Each row of numbers belongs to one of the nodes below and depends on some of the facts about them. Some rows are named. Which node is each other row?

Some nodes and their rows:
patra: [-29   9 -27  13  11 -31  19  -4  -6  28  15  -2  -6 -14   4   8 -45   8
 -20   8  13  20 -15   1 -38  37 -10 -21   9]
miske: [-26  17 -36  16 -14 -19   9   3 -11  23   5  -6  16 -29  13   8 -31  -2
 -27  13  16  18 -25  -9 -47  33 -10 -11  -6]
goklin: [ -1  18 -10  25  -2 -10  -4  -5   6  17  27  15   5 -10  -3  -2 -37  23
   4 -20   9  34  15  10 -46  27  27 -21  -9]
traplivu: [ -7   5  -1 -21  21 -28  23   5 -20  29  13 -12  -3 -47   3  -9 -34  12
   4 -11  -2  23  -8  12 -27  32  -9 -33  -2]
plaro: [-16  33 -33  38   3 -14  -3  -9   7  25  25  16  -4 -18  24  13 -43  11
   4 -30   8  19  19   1 -41  27  32  -6 -13]
grema: [-35  31 -37  39  -1 -20  -3  -9  13  18  35  -2  -6 -28  32   1 -23   9
 -10 -12  13  19   4   1 -39  21  22 -25  -3]
bastuskel: [ -8  14 -18  14  12 -23  14  -4  -9  32   9  17   1  -7 -10  13 -67  10
  -6 -10   8  24  -3   4 -43  43   2   0  -7]
fleme: [  9  14 -28 -11  -5  -8   0  -5  -5  20  18 -12  16 -39  34   9 -15  14
   9 -30   6   7   1  -1 -42   7  15 -33 -20]
grukes: [  1  26 -31  49  -4  -7  -1 -10  -4  23  24   6   6 -15  15  18 -41   8
   7 -22   7   6  22   5 -52  34  20  -9  -6]
klebun: [ -1  26 -38  26 -24  -6  -3 -11   1  20  11  12  11  -9  18  26 -41  11
  -4 -18  14  14  14  -6 -53  26  26 -13 -19]
siflal: [ -3  24 -33  23 -22  -8  -4 -11  -2  18   9   5  11 -22  19  20 -24   9
  -2 -13  14  22  13  -2 -46  22  27 -23 -13]
drusan: [-36  25 -23  29   8 -23   3  17  -7  24  24   6   8 -37   8 -16 -33  -1
 -17   3   9  28 -21  -4 -41  34  -5   4  -3]
zuril: [ -2  16 -36  22 -21  -8   2 -12  -4  20   3   4  10 -21  28  25 -20  14
  -3 -15  13  21  13  -6 -44  22  26 -25  -6]
pliklir: [  0  -7 -14 -25  34 -30  27  -1 -20  37  10  -9   0 -34  18   9 -38  16
   8 -22  -1  12 -12   4 -27  24 -13 -25   3]
leran: [ -5  21 -21   2  21 -15  -1  -4   1  25  32  -8   2 -50  39  -6 -18  15
  17 -42   0  14   5   7 -31   8  22 -26 -15]
ritra: [-20  25 -26  26  14 -23  10   3 -11  34   8  16   2 -29  13   8 -54   1
  -5 -16   5  23  -4  -2 -36  39   9  14  -9]
falom: [ -2  14  -6  -9   7 -18  10  -6  -1  18  30 -13  -8 -37  13  -7 -24  24
  12 -26   0  21  13  16 -32  20  15 -53  -7]
fladruzi: [ -2  24 -24  26  -1 -14   0 -15  10  21  26  17  -6   3   2  16 -56  20
   3 -24  10  22  20   8 -48  31  27 -19 -12]

Some facts about the nodes:
bafogem | gegan vesin, gesken | bruplas d | flipum 984
bagur | bruplas a | flipum 984
banir | bruplas f | flipum 984
bastuskel | gegan plaro | bruplas a | flipum 247
bebe | bruplas c | flipum 263
beva | bruplas a | flipum 263
bivuplum | bruplas a | flipum 263
brunavik | bruplas e | flipum 263
bruti | bruplas e | flipum 984
dever | bruplas b | flipum 949
distil | gegan zutradra | bruplas e | flipum 247
dravi | gegan padan, grubarar | bruplas d | flipum 247
dreplu | bruplas f | flipum 949
drobu | bruplas e | flipum 949
droskel | bruplas a | flipum 949
druder | gegan guflen, pludro, kekem | bruplas d | flipum 984
drusan | gegan goklin, vafo | bruplas c | flipum 984
fabronor | gegan kastal, vesin | bruplas f | flipum 984
fafin | bruplas a | flipum 263
falom | bruplas e | flipum 247
febri | bruplas d | flipum 949
fifonar | bruplas f | flipum 949
fladruzi | bruplas a | flipum 247
flagri | gegan kastal | bruplas a | flipum 984
flelur | bruplas d | flipum 263
flema | gegan vistos | bruplas a | flipum 263
fleme | bruplas b | flipum 949
flinus | gegan rigror, beva, torum | bruplas a | flipum 263
flofle | bruplas d | flipum 984
fluzo | bruplas c | flipum 247
forer | bruplas c | flipum 984
funak | bruplas a | flipum 984
gedeskan | bruplas a | flipum 263
gesken | bruplas b | flipum 984
godelom | gegan petrin, radroder, siflal | bruplas b | flipum 949
goklin | bruplas d | flipum 247
grema | bruplas c | flipum 984
grezak | bruplas d | flipum 247
griplom | gegan nuta, riplu, vafo | bruplas d | flipum 263
grubarar | bruplas a | flipum 263
grukes | bruplas a | flipum 263
gruki | bruplas f | flipum 263
gruvem | gegan vebul, goklin, riskul, fafin, mafo | bruplas b | flipum 949
gudrok | bruplas f | flipum 949
guflen | bruplas a | flipum 949
kastal | bruplas d | flipum 984
kekem | bruplas c | flipum 984
kibrer | gegan dreplu | bruplas b | flipum 949
kigar | bruplas d | flipum 247
kitri | gegan dever, mafo | bruplas c | flipum 949
klebun | bruplas a | flipum 949
klerasam | bruplas b | flipum 263
kloplim | gegan guflen, febri | bruplas c | flipum 984
klosir | bruplas b | flipum 263
kluklemen | bruplas c | flipum 949
lada | gegan skadron | bruplas a | flipum 247
leran | bruplas b | flipum 984
leretrik | bruplas e | flipum 263
lokle | gegan zigribru, peplu | bruplas c | flipum 949
lugem | bruplas a | flipum 949
mafo | bruplas e | flipum 949
mazun | gegan ziplal, droskel, nidro | bruplas a | flipum 247
mebur | gegan riplu, zito | bruplas a | flipum 949
mibam | bruplas f | flipum 984
migek | bruplas b | flipum 984
miske | gegan susorik | bruplas c | flipum 949
nabifle | gegan riskul, stivok, trokil | bruplas f | flipum 949
nede | bruplas a | flipum 263
nepel | bruplas f | flipum 247
nidro | bruplas a | flipum 949
nobrek | bruplas a | flipum 949
noteba | gegan sodi | bruplas c | flipum 247
notu | bruplas c | flipum 247
nufle | gegan vebul, zigribru, forer | bruplas c | flipum 247
nuta | bruplas a | flipum 984
padan | bruplas a | flipum 247
patra | gegan trubrin, nobrek, rastim | bruplas c | flipum 247
pavugrim | bruplas a | flipum 984
peplu | bruplas e | flipum 949
petrin | bruplas c | flipum 247
plaro | bruplas a | flipum 984
plebem | gegan zito | bruplas a | flipum 247
plebrovul | bruplas b | flipum 949
plesebis | gegan riskul, pavugrim | bruplas c | flipum 247
pliflugre | bruplas b | flipum 949
pliklir | gegan trubrin, toreflu | bruplas b | flipum 247
pludro | bruplas b | flipum 984
pudetan | bruplas b | flipum 263
pudru | bruplas d | flipum 984
radroder | bruplas b | flipum 949
rastim | bruplas b | flipum 949
rigror | bruplas f | flipum 263
riplu | bruplas a | flipum 984
riskul | bruplas d | flipum 984
ritra | gegan bebe | bruplas a | flipum 984
roro | bruplas f | flipum 263
ruskom | gegan klebun | bruplas a | flipum 949
sabo | bruplas c | flipum 984
sagrim | bruplas b | flipum 247
sefi | gegan gudrok | bruplas a | flipum 949
siflal | bruplas d | flipum 949
skadron | bruplas c | flipum 949
skatur | gegan zuril, pudetan, zizefan, gudrok, toreflu | bruplas b | flipum 984
skeplo | gegan grema, brunavik, dreplu, pudru | bruplas c | flipum 949
skogastes | bruplas b | flipum 984
skoski | gegan febri | bruplas e | flipum 984
skovim | gegan ziplal, leretrik, nede, funak, bruti | bruplas b | flipum 949
sodi | bruplas e | flipum 949
sotri | bruplas e | flipum 984
steplonon | gegan kigar, fleme | bruplas b | flipum 949
stidros | gegan migek, beva, bivuplum | bruplas a | flipum 949
stifil | gegan gedeskan | bruplas b | flipum 247
stilan | gegan febri, gedeskan | bruplas f | flipum 247
stivok | bruplas b | flipum 984
stizul | bruplas c | flipum 949
stovapan | gegan plebrovul, notu | bruplas d | flipum 263
subetrus | bruplas c | flipum 263
susorik | bruplas e | flipum 984
tokem | bruplas d | flipum 949
toreflu | bruplas d | flipum 949
torum | bruplas a | flipum 263
traplivu | gegan kigar, kluklemen, vodri, klerasam, roro | bruplas e | flipum 247
trokil | bruplas a | flipum 949
trubrin | bruplas c | flipum 247
trugos | bruplas c | flipum 949
vafo | bruplas a | flipum 263
vebul | bruplas a | flipum 247
vesin | bruplas a | flipum 247
vistos | bruplas c | flipum 263
vodri | bruplas a | flipum 949
vupli | gegan zuril, pludro, mafo, funak | bruplas f | flipum 984
zeflazin | gegan vebul, banir, skogastes, stizul | bruplas b | flipum 263
zigribru | bruplas a | flipum 984
ziplal | bruplas a | flipum 984
zito | bruplas e | flipum 263
zizefan | bruplas c | flipum 263
zuril | bruplas d | flipum 949
zutradra | bruplas c | flipum 949

Which node is each row?
No name comes twice in this set of rows, the named rows included.
[-25  15 -35  25  -1 -25   9 -17  11  19  30  -3 -14  -3  18  16 -33  20
 -12  -7  15  15   9   2 -40  25  13 -42   8]	trubrin
[-25  14 -33  18 -16 -16   8   6 -11  22   4  -5  21 -30  12   2 -30   1
 -28  12  14  20 -27  -9 -49  32  -9  -8  -9]	lokle
[-14  28 -32  39   1 -13   0  -9   8  25  22  16  -2 -19  28  12 -41  16
   3 -33   6  20  17  -1 -41  27  33  -7 -12]	funak
[-40  41 -35  30   7 -18  16  -7   1  16  16  -4  -6 -46  19 -10 -45 -26
  -1  -6  21  48 -33   9 -49  35   1 -10   7]	kloplim
[  0  24 -26  45  -1  -9  -2 -11  -8  22  21  -1   6 -28  18  12 -24   6
   8 -16   8  13  22   9 -46  30  21 -18   1]	flelur
[-34  30 -32  42  -3 -16  -5  -5  14  17  35  -1  -1 -29  30  -7 -22  11
 -11 -14  12  22   1   2 -41  21  23 -21  -8]	forer
[ -4  15 -41  19 -18 -13   5 -14  -6  22   1   3   5 -19  32  33 -20  13
  -3 -13  13  16  16  -8 -40  23  23 -30  -2]	toreflu
[  4   4 -13  -1 -22  -1   8   6  -7  15  10 -16  21 -51  34 -11  -3  28
   4 -26   0  21  -1  -1 -41  14  16 -40 -18]	mafo
[ -4  19 -19   3  20 -14  -2  -3   2  24  33  -7   5 -50  39  -9 -18  16
  17 -44  -1  14   4   7 -32   8  23 -24 -17]	skogastes
[-20  21 -39  49  -6 -14   2 -11   0  19  30 -13   2 -23  27  11 -19   7
  -7  -5  12   3   8   3 -48  28   8 -29   8]	zizefan

The same nodes again, as new rows of numbers:
Some rows with their names:
ritra: [-43  -8  12  -4  18 -29 -40 -12   2  31  -9   0 -10   8 -19  -3   5  13
 -15 -21   2  20 -21 -16   2   2  12 -12  10 -13]
stovapan: [-50  70 -11   8   1 -17 -45   3   1  31   1  35  -7 -16   3 -22 -18   5
 -17  -3  21  -9  -2 -26   2  12  12  -9 -16  12]
sagrim: [ 11  22  11 -15 -11 -17   8  13  25  -9 -25  19   1   0  16  -2 -10  35
   2 -11   6 -16   8 -16  -5   9 -27  13 -14   5]
klebun: [ -5  -9  10  -8   4 -13  -8   5   5   1 -16  12  -7  -8   8   9  11  -8
   8  -3  10  18 -23  19  12  -3  10  -6  15 -12]
trubrin: [-19  21  -4  -5 -23  -9   5   9  28  -8   1  29  -1  -5  26   5 -13  20
   2   8   0 -14  -2  -7  16  -5  -1  -3   5   3]
kluklemen: [-17  29   6  13 -13 -13  14   3   5 -11   4  32   2 -15  33   6   5  12
   6  -2  -3  -8 -20   8  12  -5   6   9  15   8]
bruti: [-26  24 -16  -6 -28 -27   9 -19  19 -14 -29  43 -11 -71  14  16  -4  -7
  -1  19 -36 -39  -8   3  39 -17   6 -13 -26  27]
vafo: [-16   0 -20  -9   2  -6  -7  -5   0   8 -30   9 -13   4  16  12  -9  -4
   5  18  13  24 -14  -9  11   9   8 -16  -6 -27]
forer: [-17  24  -9  -5 -15 -13   8  -8   8  -6  -9  30   0 -21  22   4   0  10
   2  -1   1  -5 -14  -5  -1  -6  -6  -5  -3   3]
druder: [-36  44   5  13   0 -19 -34   8  -2  32  10  32  -2 -18  -8  -3  -5  17
 -19 -34  12 -25 -21 -37  -1  -2  -6 -19   6  16]
kigar: [-15  19  -5  -9 -35  -1 -13  24  30 -19   4  43  -6 -27  28   4 -17  22
  -8  -6  25  -8   0 -11  20   4   8 -14  -7  23]
fluzo: [-13  15   0 -17 -19 -14   9   2  24  -4  -4  24   6 -10  17  10 -11  22
   7   4   1 -15  -6  -9   0 -13 -10 -11  -4  13]
dever: [ 10  26   8  -2  -2 -18  12   5   4 -16 -16  24  -2 -10  28 -10  12  24
   0 -38   9  -5  -4  -1   0  13 -23  22  -6  11]
miske: [-36  29  12  -9  15 -32 -23  -4   0  24  -5  17  -9 -37 -13  -6   3  15
 -13 -34  -3 -14  -5  -9  11  -8   0 -12  -7  26]
zito: [-46  51 -24  -2 -15 -34  16 -36   2   3 -34  34  -1 -33  21  -2  -2   2
  -1  50 -30 -29  -7  -2  -4 -16  15   8 -27   8]
brunavik: [-39  22 -26  -9 -30 -25  17 -23  -1  -5 -33  45  -8 -36  26  14   2  22
  -7  38 -23 -30  -4 -19  12 -20  29  -6 -31  17]
fleme: [ 25  36  14 -13   9 -27  10   3   2  -7 -23  23   3 -14  14  -6  11  19
  12 -25  -1 -13   0   3  -8  15 -28  17 -11   8]
flelur: [  3  50 -25 -31  -7  -6 -13   1   2   3 -17  45  11 -31  10   0 -16  16
   2  12  32   3 -10  -9 -29  -4  -4 -25 -36   8]

Which node is each row?
No name comes twice in this set of rows, the named rows included.
[-45  35 -25  -4 -22 -26  23 -28  -6   1 -26  36  -2 -24  29  14   0  25
   3  47 -29 -33 -13 -16   3 -23  21   0 -21   3]	leretrik
[  3 -10  24 -43   8 -21 -35  -2  23   0  -7  19  -3  -4 -15   5 -16  23
  27  35 -12  13 -13  22  -8  17   9 -11  -1 -13]	vesin
[-28  27  -6  -8  29 -33  -1  -2   3  27 -28 -12 -11 -21   1 -24  13  15
 -41 -90  14   0  17 -36   2 -12 -28   3 -29  32]	gruvem
[-40 -12  58 -18  25 -50 -80 -24   1  25  -8  18 -24 -14 -38 -15  -6  49
   9  21 -58  14  -2  16  23  39  37  17  -6  -7]	fabronor

The same nodes again, as new rows of numbers:
Some nodes and their rows:
grezak: [ 52 -30 -25   1  11  18 -13  32   7  -4 -22   8  -6 -21 -24]
noteba: [ 23  -6 -38  26 -33 -17 -22  43  -3  61   8   7  12  -8 -43]
plesebis: [  5 -19 -26  23   5  -9 -35  46  -4  91   2  -9  -5  -2 -61]
brunavik: [-20  43  20  -4 -41  19 -86  22 -12  -5  15  18  25  36 -13]
tokem: [ 41  -8  11 -15  10  -1   2 -12   4  10 -13   0 -20 -17 -12]
zutradra: [ 26  25  20   7 -27 -37  -8  16  17  56  27 -17   2   3  -7]
skeplo: [ 17   1  -7  15 -48 -31  -3 -17   1  74  12   9  -8 -15 -44]
gruvem: [-29 -35   5 -71  49  20 -23 -45 -43   0 -28  -8 -25 -22 -58]
nobrek: [  8 -10   0 -32  37 -34   1  -9 -11 -27 -21  22  26  -6  20]
kibrer: [ 13 -13  -1 -56  -9  19 -10 -42 -18 -40 -21   9   0 -22 -14]
skadron: [ 24  23  19  12 -28 -33 -10  19   8  57  22 -19  -2   3  -6]
riplu: [ 10 -26   1   5  33  18 -25   6 -47 -35 -20 -41   2  14   3]
skatur: [-16 -26 -78 -29  54   8 -41 -52 -38 -20 -34  16  17 -40   7]
bruti: [-33  48 -34 -13  15  39 -71  11 -30  19  39 -27  26   2  24]
riskul: [ 34 -37  10  11  63  12 -45  14 -10   5  -9 -54 -20   3   5]
fabronor: [-29 -19 -19   1  -8  32   5 -24 -93 -51 -13  10  31 -12 -12]
leran: [ 17 -17 -38 -15  20  34 -34 -21 -47 -55 -18 -18   0  -5   0]
plaro: [ 30 -22 -13  -3  23  12 -11   6 -43 -38   0 -25   2   2  15]

Rows to name:
No name comes twice in this set of rows, the named rows included.
[-13 -18  26  -2  -3  18 -14  14 -52 -84   8  36  47  35   0]	rigror
[ 11 -40 -49 -30  21  37   5  12 -29 -10  11  41  16 -24 -46]	mazun
[ 44 -27 -17  12   3   8 -31 -31  -7 -11  -2  44 -20  -7 -41]	stovapan
[-35  37 -46  -9 -25  54 -57  -5 -50  24  46 -18  20  -6  -8]	skoski
[ 32  -6   3 -33  67  -9 -11  -5  25  13   3   1   4 -12  31]	zuril
[ 24 -21  -4 -25  21  24 -53 -18 -22 -67  -3  32   3  14 -29]	klosir
[ 20 -24  -9 -16  57  10 -30   6 -15 -32  46  31  11  20  -7]	nede
[ 55  -9  13 -34  27  30  11   4  19   0  48 -10  -8  -5   7]	febri
[ -3   0  -3  -1  14 -33 -19  -2   2 103  25  -9  -6 -11 -33]	kitri
[ 19 -48   5   9  28   7 -48 -24 -12   7 -16  30 -28  -6 -52]	griplom
[ 38   3 -18  49 -29 -18 -32  24  -8  50  23 -43  10  14   5]	grema

